Here is a tiny trained network, its code and every weight. The questions are about switching its units off for an input and a class, where a switched-off unit gives its printed mean instead of its output.

import numpy as np


def w(rows, s, z=0):
    codes = np.array(rows[::2]) - 128.0
    scale = np.full(codes.shape[1], s)
    scale[-1] = z or s
    return codes * scale


def norm(h):
    return h / np.sqrt((h * h).mean(-1, keepdims=True) + 1e-5)


def f(y):
    return np.maximum(y, 0)


def log_softmax(a):
    a = a - a.max(-1, keepdims=True)
    return a - np.log(np.exp(a).sum(-1, keepdims=True))


def net(x, mask):
    res = np.array(x, float).reshape(1, 5) / 4 @ E
    u = 0
    for l in range(4):
        y = f(norm(res) @ A[l][:, :-1].T + A[l][:, -1])
        res = res + np.where(mask[u : u + 5], y, B[l][:, -1]) @ B[l][:, :-1]
        u += 5
    return log_softmax(norm(res)[-1] @ U[:, :-1].T + U[:, -1])


A, B = {}, {}
E = w([
[51,94,56,164,52,100,119,114,79,205,174],'x0',
[43,55,64,185,100,170,188,129,105,69,141],'x1',
[185,143,53,185,123,99,98,138,171,255,107],'x2',
[111,233,47,161,131,190,112,155,45,151,86],'x3',
[105,30,95,114,248,144,145,114,44,101,104],'x4',
],0.0067)
A[0] = w([
[202,163,109,133,197,126,113,131,130,207,100,136],'0.n0',
[99,6,91,126,160,126,133,125,87,148,128,1],'0.n1',
[201,215,113,129,160,137,126,130,171,168,99,235],'0.n2',
[71,176,114,125,126,145,135,127,50,70,130,82],'0.n3',
[106,211,95,126,84,120,109,126,86,254,139,141],'0.n4',
],0.035,0.0055)
B[0] = w([
[181,163,211,72,160,59,78,142,91,180,173,221],'0.n0',
[119,116,44,180,186,77,145,128,176,130,162,213],'0.n1',
[168,204,85,118,172,73,60,144,118,67,162,235],'0.n2',
[116,123,103,122,66,167,84,114,115,58,88,201],'0.n3',
[226,250,176,53,150,54,26,142,160,168,165,254],'0.n4',
],0.021,0.034)
A[1] = w([
[119,72,127,141,154,167,149,124,47,194,87,17],'1.n0',
[119,104,111,122,164,183,182,135,85,254,86,77],'1.n1',
[116,22,142,127,226,115,129,108,53,127,130,111],'1.n2',
[158,105,120,104,190,148,136,144,97,243,47,80],'1.n3',
[155,67,157,89,226,209,132,123,25,196,4,3],'1.n4',
],0.025,0.0019)
B[1] = w([
[133,159,149,171,75,181,149,136,127,57,124,128],'1.n0',
[151,167,81,187,210,92,112,122,141,134,118,128],'1.n1',
[157,203,92,118,128,57,39,126,99,48,155,254],'1.n2',
[155,104,189,115,106,88,78,129,99,116,146,145],'1.n3',
[172,170,115,137,94,59,9,155,167,171,184,130],'1.n4',
],0.014,0.0048)
A[2] = w([
[146,36,233,125,157,148,183,111,162,122,94,111],'2.n0',
[154,175,108,127,93,107,82,131,184,94,136,254],'2.n1',
[151,106,251,98,84,138,163,114,206,152,125,162],'2.n2',
[113,79,105,139,79,161,189,140,154,246,118,97],'2.n3',
[103,143,109,118,152,184,166,136,117,182,88,112],'2.n4',
],0.031,0.0049)
B[2] = w([
[122,119,110,111,158,144,152,124,118,214,123,134],'2.n0',
[116,112,241,131,119,144,196,132,110,156,132,254],'2.n1',
[123,70,146,127,100,180,203,160,128,251,113,143],'2.n2',
[151,105,140,117,178,156,165,131,124,211,107,129],'2.n3',
[106,134,138,110,128,108,120,96,117,112,131,128],'2.n4',
],0.017,0.046)
A[3] = w([
[154,169,48,59,188,183,51,94,103,163,56,61],'3.n0',
[149,194,72,50,101,160,46,111,114,224,116,22],'3.n1',
[193,158,11,2,132,161,2,143,120,241,83,6],'3.n2',
[160,138,23,84,191,119,74,142,71,239,114,82],'3.n3',
[160,134,102,81,210,182,134,87,103,170,52,17],'3.n4',
],0.027,0.0025)
B[3] = w([
[142,159,74,157,60,138,86,104,221,98,113,168],'3.n0',
[152,133,80,131,219,110,197,162,112,121,120,236],'3.n1',
[177,194,121,91,157,77,31,118,113,149,162,250],'3.n2',
[142,107,168,68,92,244,130,116,112,151,55,214],'3.n3',
[68,74,149,122,104,169,169,132,121,247,114,133],'3.n4',
],0.014,0.024)
U = w([
[80,65,10,201,179,101,150,107,186,111,154,46],'0',
[114,85,155,110,111,193,181,140,121,232,107,16],'1',
[193,204,170,75,157,80,73,142,133,177,165,254],'2',
[79,103,112,134,57,210,115,108,92,50,74,102],'3',
],0.011,0.0021)

Each question gives the input, the list of numbers given to net, and the class t.
The units are the neurons (one row each of A and B). Each row of codes is followed by its name. A weight is (code - 128) times the scale printed after its matrix; where a second scale follows, it is the last column's (A, B and U).
mask holds one flag per neuron, layer by layer. A switched-off neuron (its flag False) gives its mean, the last column of its row in B, instead of its output. The means were averaged over made-up inputs and are rounded, as every weight is.
A unit's drop is (log p(t) with every unit on - log p(t) with that unit switched off) / (log p(t) with every unit on - log p(t) with every unit switched off).
The circuit of an input: a set's keep is (log p(t) with only the set's units on - log p(t) with every unit switched off) / (log p(t) with every unit on - log p(t) with every unit switched off). Starting from the 12 units with the biggest drops (on a tie, the unit counted first), units are removed one at a time, each time the one whose removal leaves the highest keep (on an exact tie, the one counted first), for as long as the keep stays at least 0.8.
units of the circuit, in order: the units of the circuit, biggest drop first
unit that matters most: the unit with the biggest drop
k most important neurons: the k neurons with the biggest drops, biggest first
k most important neurons of layer l: the k neurons of layer l with the biggest drops, biggest first
drop when u is switched off: that unit's drop, to one decimal
input [1,6,4,-3,0], class 0: most important neuron -> 0.n4
input [-4,3,-2,1,3], class 0: units of the circuit, in order -> 0.n4, 0.n1, 0.n0
input [-2,-2,-6,-8,-8], class 1: 3 most important neurons -> 0.n2, 0.n4, 0.n1
input [-3,0,-6,3,7], class 3: 2 most important neurons -> 0.n3, 0.n4
input [1,5,-2,-1,-6], class 3: units of the circuit, in order -> 0.n4, 0.n0, 3.n2
input [-2,5,-8,-4,5], class 0: units of the circuit, in order -> 0.n4, 0.n1, 0.n0
input [-5,4,5,-8,2], class 0: 3 most important neurons -> 0.n4, 0.n0, 0.n1
input [-8,5,-4,4,7], class 3: 2 most important neurons -> 0.n4, 0.n3
input [-6,6,1,-4,1], class 0: 2 most important neurons -> 0.n4, 0.n0
input [-8,1,-4,-6,-3], class 1: 4 most important neurons -> 0.n2, 0.n4, 0.n1, 0.n0
input [5,-1,-4,-6,3], class 0: units of the circuit, in order -> 0.n4, 0.n1
input [-8,0,-6,-5,-6], class 1: 2 most important neurons -> 0.n4, 0.n2
input [5,8,5,-1,3], class 0: 2 most important neurons -> 0.n1, 0.n0
input [3,-4,-8,7,3], class 3: unit that matters most -> 0.n3
input [5,-6,-2,-7,-3], class 1: 4 most important neurons -> 0.n2, 0.n4, 0.n1, 0.n0
input [0,-2,-8,-5,8], class 0: 2 most important neurons -> 0.n4, 0.n1
input [-3,-2,-8,-3,-3], class 1: 2 most important neurons of layer 0 -> 0.n2, 0.n4
input [-4,1,-4,-8,6], class 0: 3 most important neurons of layer 0 -> 0.n4, 0.n0, 0.n1
input [-1,5,-6,5,-4], class 3: drop when 3.n3 is switched off -> 0.0
input [-1,6,-1,1,-6], class 3: drop when 0.n3 is switched off -> 0.1
input [-8,4,-6,8,8], class 3: drop when 0.n4 is switched off -> 0.1
input [-6,3,-5,-4,-1], class 1: unit that matters most -> 0.n2
